B =
array([ 0.00, -0.11, -0.08, -0.15, -0.09, -0.06,  0.18, -0.07, -0.13,
        0.16,  0.01,  0.10,  0.16,  0.15, -0.11])
The entry just right of the centre entry: -0.13
Find the 2nd-last entry.
Answer: 0.15
The second entry -> -0.11
Find the fifth entry from the end.
Answer: 0.01
Find the third entry from the right.
Answer: 0.16
Find the last entry.
Answer: -0.11
The entry just right of -0.13 -> 0.16
The entry just right of -0.08: -0.15
The 5th entry: -0.09
Find the 1st entry.
Answer: 0.00
Find the entry just right of 0.01.
Answer: 0.10
Find the entry at the centre.
Answer: -0.07

Read these off the grid that follows. Indices start at 1.
1) What is the entry in row 1 and column 2?
2) What is the entry just right of 50?
3) What is the top-left entry?
4) What is the entry in the bottom-left corner?
5) What is the entry just left of 27?
6) What is the entry in row 2 and column 1?
7) What is the entry at row 3, column 3?
8) What is the entry just left of the largest entry?
[[ -4  13  -3   8   2 -12  -5   0   5 -16  10  19  11  -9]
 [-29  12  20  35  -5  47 -15  21  -6 -21  45 -11  -1 -36]
 [  4  16   4 -10   7  13  16  -9 -22   4  17  12  26  18]
 [  2  -9 -16 -15  36  15  15 -21  -1 -32   0   6  10   6]
 [ -7  14   2  -2 -14  -1   9   1 -12 -20  -7 -24  17  -4]
 [-15 -13   1   1  -1   8  -3  -6  10  -7 -19  -1   1  -2]
 [ 11   1 -11  -7 -11  -8  14   9   0  -1   5  -3   7  34]
 [-39   1   7  50  -6  20 -55 -12  -6  -5 -22  27  11  25]
 [ -2  16 -10 -11 -32  -2 -49   1 -12 -21  -5  43  -6  -7]
 [-12  23  -9 -33  16   5  19  16  -3  -4  26   5 -14 -18]
 [  1  12 -16  -2   9   7  -2  -6  12 -10  -6  -2   1 -10]]
1) 13
2) -6
3) -4
4) 1
5) -22
6) -29
7) 4
8) 7

a = [[-426, -228, -233, -83, 400, -256, -20, 23, -33, 348, 231, 195], [-125, 333, 21, 3, 200, 132, 37, -296, -124, 223, -6, 89], [-351, 146, -258, -269, 140, -116, 275, -82, -153, 29, -121, -12], [-151, 45, 32, 89, 258, -56, -148, 118, -65, -25, -120, 68], [-338, 385, -199, -314, -346, -371, -329, 18, 3, 25, -65, -201], [3, 128, 235, 19, -531, 457, -246, -210, -297, -42, -124, 274], [249, 10, 209, -119, 97, -41, 31, -192, -157, 84, 105, 222], [-5, 275, 274, -130, 8, 50, 30, -239, -401, 117, -229, -25], [-366, 0, -244, -355, -3, -28, -144, 79, -127, -261, 79, 50], [89, -77, 83, -24, 319, 288, -49, -387, 7, -76, 97, 81], [52, 190, -202, -608, 28, 787, 189, -104, -340, 78, 114, 32], [-374, 34, -459, -462, -146, 670, 15, 135, -75, -273, 4, -71]]
The entry just left of 128 is 3
Read off the minimum.
-608
Read off the entry just left of -261.
-127
Read off the entry just left of the largest entry.
28
Read off the entry just right of the largest entry.
189
Read off the entry just left of 117.
-401
The entry just left of -120 is -25
Read off the largest entry.
787
Read off the entry just right of -199.
-314
The entry just right of 249 -> 10
Read off the entry just left of -42.
-297
The entry just right of 670 is 15

Read these off the table that follows.
1) The second entry, reading row by row?
2) The entry just left of the largest entry?
3) The 3rd smallest entry?
4) The entry just left of 149?
5) The top-left entry?
6) The entry just right of the smallest entry?
7) The entry just left of the smallest entry?
8) The smallest entry in the last column?
[[ 60  26 111  80 182 113  74  45 155 127]
 [ 25  55  95 141  44 121  53 185 199 114]
 [157 149 101  44   3  83  39  81 155  94]
 [ 22 172  89 170 150  85  17  35  98  91]]
1) 26
2) 185
3) 22
4) 157
5) 60
6) 83
7) 44
8) 91

[[-35, -15, 1, 36, 12, 1],
 [-3, 40, 8, 3, -39, -10],
 [-20, -31, 1, 21, 28, -1],
 [37, 12, 1, -35, -15, -1],
 [13, 2, -35, -15, 1, 36],
 [1, 42, 1, 3, -44, -1],
 [-15, 2, 36, 12, 1, -35],
 [-24, 2, 29, 20, 1, -27],
 [-18, -32, 1, 20, 29, -1],
 [-4, -42, 1, 8, 39, -1],
 [-3, -43, 1, 4, 42, -1],
 [-3, 2, 42, 3, 1, -44],
 [19, 30, 1, -17, -34, -1],
 [-3, 4, 41, 2, -1, -43],
 [13, 2, -35, -16, 1, 36]]
The smallest entry in the first row: -35
Find the entry in the bottom-right corner.
Answer: 36
The 1st entry on the diagonal from the top-right corner: 1
The smallest entry in the last row: -35
The bottom-left entry -> 13
The second entry on the diagonal from the top-right corner -> -39
Find the fifth entry, reading row by row.
Answer: 12
The smallest entry in the last column is -44
The second entry, reading row by row is -15
Find the largest entry in the first column.
Answer: 37
Find the entry directly below -24.
Answer: -18
The second entry on the main diagonal -> 40
The third entry on the main diagonal -> 1
Find the fourth entry in reading order.
Answer: 36
Find the third entry from the end, reading row by row.
Answer: -16

Read these off the table that follows. Indices start at 1.
1) Read off the entry in row 2 and column 1.
2) Read off the entry in the bottom-left corner.
3) Read off the top-right entry.
4) Read off the entry at row 1, column 1.
5) Read off the entry just right of -15.
6) Read off the entry at row 2, column 3.
7) Read off the entry at row 3, column 1.
8) Read off the entry at row 1, column 3.
[[ -4 -22 -21 -11  26  24  -5  38  19   4 -27  48   1]
 [  8  14  17  14 -27 -45   3 -22 -38 -12  31 -39   7]
 [-30 -18   5 -10   7  -6   7 -19  -5   3 -11 -15 -39]
 [-26   6  21 -19  10  35   7 -12  40  16  -3  13 -16]
 [  9  11 -12   9  -8   5  -6  11   1  -7   4   2  22]
 [ 28  15 -30   7  -3  -5 -13  39   1 -17   1  25  34]]
1) 8
2) 28
3) 1
4) -4
5) -39
6) 17
7) -30
8) -21

-1,-12,19,-1,7,-8,13,27,-5
-2,11,-48,8,2,13,-24,-3,20
-1,7,-22,3,12,12,7,-2,13
Read off the smallest entry.
Answer: -48
Read off the entry directly below -48.
Answer: -22
The top entry of the column that holds the smallest entry -> 19
The entry in the bottom-right corner: 13
The last entry in the row that holds the smallest entry is 20
The entry in the top-left corner is -1
Read off the second entry on the diagonal from the top-right corner.
Answer: -3
Read off the largest entry in the first row.
Answer: 27
Read off the fifth entry, reading row by row.
Answer: 7
Read off the last entry of the largest entry's row.
Answer: -5

Read these off the row that follows.
1) Read off the entry just right of 0.
2) Read off the entry just right of 15.
[ 32  34 -37  14  56   7  15  -9   0 -14  34]
1) -14
2) -9

X =
[[  4   3  31 -15  -4   5 -13  -1]
 [ 14 -27 -16  -3   0   3   2  -7]
 [ 10 -16  -3  -5   0   2  -4  -4]
 [  4   2  54 -32 -13  18 -11  -1]
 [ -4  31  14  19  16 -22 -31   7]
 [  3  29   6  29  24 -32 -43   6]
 [ 22 -24  10  -9   4   0 -23  -7]
 [-13  13   5  -4  -8   7  16   4]
 [ 20 -34 -19   0   5   0  -5  -9]
 [  1   2  13  -6  -2   2  -5   0]
 [  7  13   0  21  19 -23 -34   2]
 [-13  15  -7   7  -1  -2  12   4]
 [-11  19  -4  12   3  -8   2   5]
 [  4 -16 -18   0  -1   3  10  -4]
 [ 17 -32 -24   2   4   0  -1  -8]
 [  8  -4  49 -31 -12  17 -13  -2]]
Counting starts at 1.
Find the entry just left of the largest entry.
A: 2
The entry at row 1, column 3: 31
The entry at row 1, column 1 is 4
Find the top-right entry.
A: -1
The entry in row 2 and column 1 is 14
Find the bottom-right entry.
A: -2
The entry in the bottom-left corner: 8
The entry at row 3, column 1 -> 10
The entry in row 1 and column 2 is 3
Find the entry just right of -19.
A: 0
Find the entry directly below the largest entry.
A: 14
Find the entry directly below 20.
A: 1
Find the entry just right of -15.
A: -4
Find the entry at row 2, column 2.
A: -27
Find the entry directly above -22.
A: 18
The entry just right of the smallest entry is 6
Find the bottom entry of the column that holds the largest entry.
A: 49
